Below are the code and all the weights of a small trained network. Each question names an input and a class and asks about switching units off, where a switched-off unit gives its printed mean instead of its output.

import numpy as np


def w(rows, s, z=0):
    codes = np.array(rows[::2]) - 128.0
    scale = np.full(codes.shape[1], s)
    scale[-1] = z or s
    return codes * scale


def f(y):
    return y / 2 * (1 + np.tanh(0.7978845608 * (y + 0.044715 * y**3)))


def log_softmax(a):
    a = a - a.max(-1, keepdims=True)
    return a - np.log(np.exp(a).sum(-1, keepdims=True))


def net(x, mask):
    res = np.array(x, float).reshape(1, 5) / 4 @ E
    y = f(res @ A[0][:, :-1].T + A[0][:, -1])
    res = res + np.where(mask, y, B[0][:, -1]) @ B[0][:, :-1]
    return log_softmax(res[-1] @ U[:, :-1].T + U[:, -1])


A, B = {}, {}
E = w([
[229,86,91,103],'x0',
[128,128,129,128],'x1',
[145,121,112,251],'x2',
[132,150,116,128],'x3',
[74,76,46,127],'x4',
],0.014)
A[0] = w([
[90,166,184,171,172],'neuron 0',
[58,162,129,129,203],'neuron 1',
[205,117,145,144,171],'neuron 2',
[205,86,127,121,194],'neuron 3',
[62,149,170,146,220],'neuron 4',
[155,117,119,249,196],'neuron 5',
[172,165,203,136,233],'neuron 6',
[132,119,118,225,172],'neuron 7',
[167,71,59,89,152],'neuron 8',
[113,133,143,20,254],'neuron 9',
[85,93,38,123,185],'neuron 10',
[63,90,19,115,196],'neuron 11',
[84,104,72,154,159],'neuron 12',
],0.012,0.0089)
B[0] = w([
[127,159,166,160,202],'neuron 0',
[73,84,221,139,201],'neuron 1',
[104,162,75,108,178],'neuron 2',
[131,159,56,91,192],'neuron 3',
[89,152,188,150,214],'neuron 4',
[111,162,77,204,235],'neuron 5',
[105,254,113,124,217],'neuron 6',
[139,128,116,205,211],'neuron 7',
[181,94,102,108,198],'neuron 8',
[132,143,168,35,248],'neuron 9',
[148,22,123,140,211],'neuron 10',
[129,36,147,133,233],'neuron 11',
[134,83,138,156,183],'neuron 12',
],0.014,0.016)
U = w([
[99,223,240,79,253],'0',
[52,75,220,78,118],'1',
[168,226,88,18,148],'2',
[225,87,118,46,148],'3',
[99,227,183,210,78],'4',
[95,95,175,227,51],'5',
[99,219,2,137,115],'6',
[213,108,42,183,104],'7',
],0.0068,0.0025)

Each question gives the input, the list of numbers given to net, and the class t.
The units are the neurons (one row each of A and B). Each row of codes is followed by its name. A weight is (code - 128) times the scale printed after its matrix; where a second scale follows, it is the last column's (A, B and U).
mask holds one flag per neuron, in row order. A switched-off neuron (its flag False) gives its mean, the last column of its row in B, instead of its output. The means were averaged over made-up inputs and are rounded, as every weight is.
A unit's drop is (log p(t) with every unit on - log p(t) with that unit switched off) / (log p(t) with every unit on - log p(t) with every unit switched off).
The circuit of an input: a set's keep is (log p(t) with only the set's units on - log p(t) with every unit switched off) / (log p(t) with every unit on - log p(t) with every unit switched off). Starting from the 12 units with the biggest drops (on a tie, the unit counted first), units are removed one at a time, each time the one whose removal leaves the highest keep (on an exact tie, the one counted first), for as long as the keep stays at least 0.8.
units of the circuit, in order: the units of the circuit, biggest drop first
unit that matters most: the unit with the biggest drop
top k neurons: the k neurons with the biggest drops, biggest first
drop of u: that unit's drop, to one decimal
input [5,-4,0,-2,8], class 3: unit that matters most -> neuron 5
input [1,-2,2,-8,2], class 7: units of the circuit, in order -> (neuron 1; neuron 4)
input [1,-3,2,-5,6], class 7: units of the circuit, in order -> (neuron 4; neuron 1)
input [1,-4,5,8,8], class 7: units of the circuit, in order -> (neuron 4; neuron 10)
input [-5,2,0,8,-1], class 0: units of the circuit, in order -> (neuron 5; neuron 10)
input [-1,-1,8,-6,0], class 4: units of the circuit, in order -> (neuron 11; neuron 10)
input [2,4,2,2,0], class 6: top 2 neurons -> (neuron 11; neuron 10)
input [4,7,-8,8,1], class 3: top 2 neurons -> (neuron 6; neuron 8)
input [-5,-8,0,8,5], class 1: top 2 neurons -> (neuron 5; neuron 1)
input [2,-2,8,4,4], class 7: top 2 neurons -> (neuron 1; neuron 4)
input [-6,3,0,4,1], class 1: drop of neuron 7 -> 0.2
input [1,-4,2,-4,7], class 7: drop of neuron 1 -> 0.3
input [1,4,-2,-4,-1], class 2: drop of neuron 1 -> 0.2
input [3,3,2,-4,7], class 7: unit that matters most -> neuron 9
